Below is a small trained network, with its code and all its weights. Each question gives an input and a class and asks what happens when units are switched off, that is, made to give their printed mean instead of their output.

import numpy as np


def w(rows, s, z=0):
    codes = np.array(rows[::2]) - 128.0
    scale = np.full(codes.shape[1], s)
    scale[-1] = z or s
    return codes * scale


def f(y):
    return np.maximum(y, 0)


def log_softmax(a):
    a = a - a.max(-1, keepdims=True)
    return a - np.log(np.exp(a).sum(-1, keepdims=True))


def net(x, mask):
    res = np.array(x, float).reshape(1, 4) / 4 @ E
    y = f(res @ A[0][:, :-1].T + A[0][:, -1])
    res = res + np.where(mask, y, B[0][:, -1]) @ B[0][:, :-1]
    return log_softmax(res[-1] @ U[:, :-1].T + U[:, -1])


A, B = {}, {}
E = w([
[116,141,175,153,226,139,9,129,126,113],'x0',
[128,128,128,128,128,128,128,128,128,128],'x1',
[126,188,115,198,85,129,80,148,113,206],'x2',
[109,174,112,179,82,127,135,117,134,28],'x3',
],0.012)
A[0] = w([
[143,143,98,193,177,125,49,130,134,179,120],'n0',
[150,123,106,133,119,124,140,107,136,75,159],'n1',
[138,76,127,36,188,127,176,134,125,249,48],'n2',
[129,84,130,57,215,125,159,120,143,71,70],'n3',
[120,127,134,118,90,128,167,135,127,143,166],'n4',
[124,118,148,101,123,118,121,125,119,121,87],'n5',
[124,125,144,100,149,132,81,136,108,181,122],'n6',
[127,83,141,62,185,127,153,123,130,64,223],'n7',
[136,120,112,118,81,125,165,131,128,198,29],'n8',
[127,133,135,137,199,128,52,129,131,65,5],'n9',
[120,118,149,124,145,119,134,124,128,137,97],'n10',
[131,84,140,64,164,135,128,125,117,86,73],'n11',
[139,117,125,118,139,112,112,133,134,153,141],'n12',
[135,82,132,57,186,126,161,134,125,247,213],'n13',
[121,126,135,143,180,140,69,138,128,218,111],'n14',
[133,116,133,105,124,125,174,112,129,79,141],'n15',
[115,143,135,121,149,120,101,107,125,151,113],'n16',
[128,184,113,217,57,132,104,141,119,195,78],'n17',
[138,134,151,128,158,124,66,111,131,205,116],'n18',
[127,129,137,148,226,126,5,128,132,59,108],'n19',
],0.015,0.012)
B[0] = w([
[108,119,132,113,146,127,134,190,126,110,213],'n0',
[119,113,129,105,142,123,142,164,127,140,168],'n1',
[153,121,101,146,89,123,181,64,132,128,213],'n2',
[112,146,146,123,145,129,70,128,129,147,188],'n3',
[133,122,120,136,127,125,152,121,135,105,183],'n4',
[122,134,131,122,137,117,127,128,118,137,132],'n5',
[123,131,126,133,143,115,136,171,123,100,177],'n6',
[145,120,98,141,91,117,195,114,132,112,221],'n7',
[107,136,145,122,154,130,83,112,123,127,168],'n8',
[161,121,102,152,90,119,178,72,134,135,178],'n9',
[132,126,133,119,138,114,121,131,125,121,134],'n10',
[118,132,145,130,145,147,95,124,120,129,166],'n11',
[115,116,128,114,127,135,129,143,130,125,153],'n12',
[122,144,152,127,152,137,61,66,130,156,251],'n13',
[121,122,128,110,127,123,141,203,129,111,205],'n14',
[134,125,126,136,128,128,142,187,127,118,173],'n15',
[114,118,143,131,124,144,146,147,132,130,152],'n16',
[150,128,128,133,120,130,119,5,130,155,229],'n17',
[120,133,122,133,129,130,134,200,130,104,195],'n18',
[128,137,141,121,136,134,88,41,122,158,241],'n19',
],0.029,0.02)
U = w([
[158,115,95,140,81,109,167,113,139,139,24],'0',
[115,144,169,116,151,132,65,122,122,158,171],'1',
[102,96,124,100,135,107,169,248,129,84,246],'2',
],0.017,0.0013)

Each question gives the input, the list of numbers given to net, and the class t.
The units are the neurons (one row each of A and B). Each row of codes is followed by its name. A weight is (code - 128) times the scale printed after its matrix; where a second scale follows, it is the last column's (A, B and U).
mask holds one flag per neuron, in row order. A switched-off neuron (its flag False) gives its mean, the last column of its row in B, instead of its output. The means were averaged over made-up inputs and are rounded, as every weight is.
A unit's drop is (log p(t) with every unit on - log p(t) with that unit switched off) / (log p(t) with every unit on - log p(t) with every unit switched off).
The circuit of an input: a set's keep is (log p(t) with only the set's units on - log p(t) with every unit switched off) / (log p(t) with every unit on - log p(t) with every unit switched off). Starting from the 12 units with the biggest drops (on a tie, the unit counted first), units are removed one at a time, each time the one whose removal leaves the highest keep (on an exact tie, the one counted first), for as long as the keep stays at least 0.8.
units of the circuit, in order: the units of the circuit, biggest drop first
most important unit: the unit with the biggest drop
k most important neurons: the k neurons with the biggest drops, biggest first
drop of u: that unit's drop, to one decimal
input [-5,-3,6,-8], class 1: 2 most important neurons -> [n13 n8]
input [0,-4,0,-7], class 0: units of the circuit, in order -> [n2]
input [-1,-7,0,5], class 2: units of the circuit, in order -> [n17 n19]
input [-5,-2,0,1], class 2: units of the circuit, in order -> [n17 n19]
input [0,-8,-8,-7], class 0: 4 most important neurons -> [n7 n2 n19 n8]
input [3,-4,6,-7], class 2: 2 most important neurons -> [n14 n18]
input [-6,6,3,-7], class 1: 3 most important neurons -> [n13 n8 n7]
input [0,8,-4,6], class 2: 2 most important neurons -> [n17 n2]
input [7,-6,-6,5], class 0: 3 most important neurons -> [n9 n7 n13]
input [-3,7,2,-3], class 1: 2 most important neurons -> [n7 n13]
input [3,-1,1,-3], class 2: 2 most important neurons -> [n17 n14]
input [3,1,-5,5], class 0: 2 most important neurons -> [n7 n13]
input [4,6,-7,5], class 0: 2 most important neurons -> [n7 n9]
input [8,1,-1,7], class 0: most important unit -> n9
input [6,7,-4,2], class 0: 2 most important neurons -> [n9 n7]
input [8,1,0,8], class 0: 3 most important neurons -> [n9 n13 n3]
input [4,3,2,-2], class 2: 2 most important neurons -> [n17 n14]
input [7,-2,-8,8], class 0: 2 most important neurons -> [n7 n9]
input [6,-2,-1,5], class 0: drop of n13 -> 1.0
input [-1,2,-8,3], class 2: drop of n17 -> 0.2
input [4,8,-1,8], class 0: drop of n9 -> 0.8
input [5,-7,3,-5], class 2: drop of n18 -> 0.2
input [2,8,-5,3], class 0: most important unit -> n7
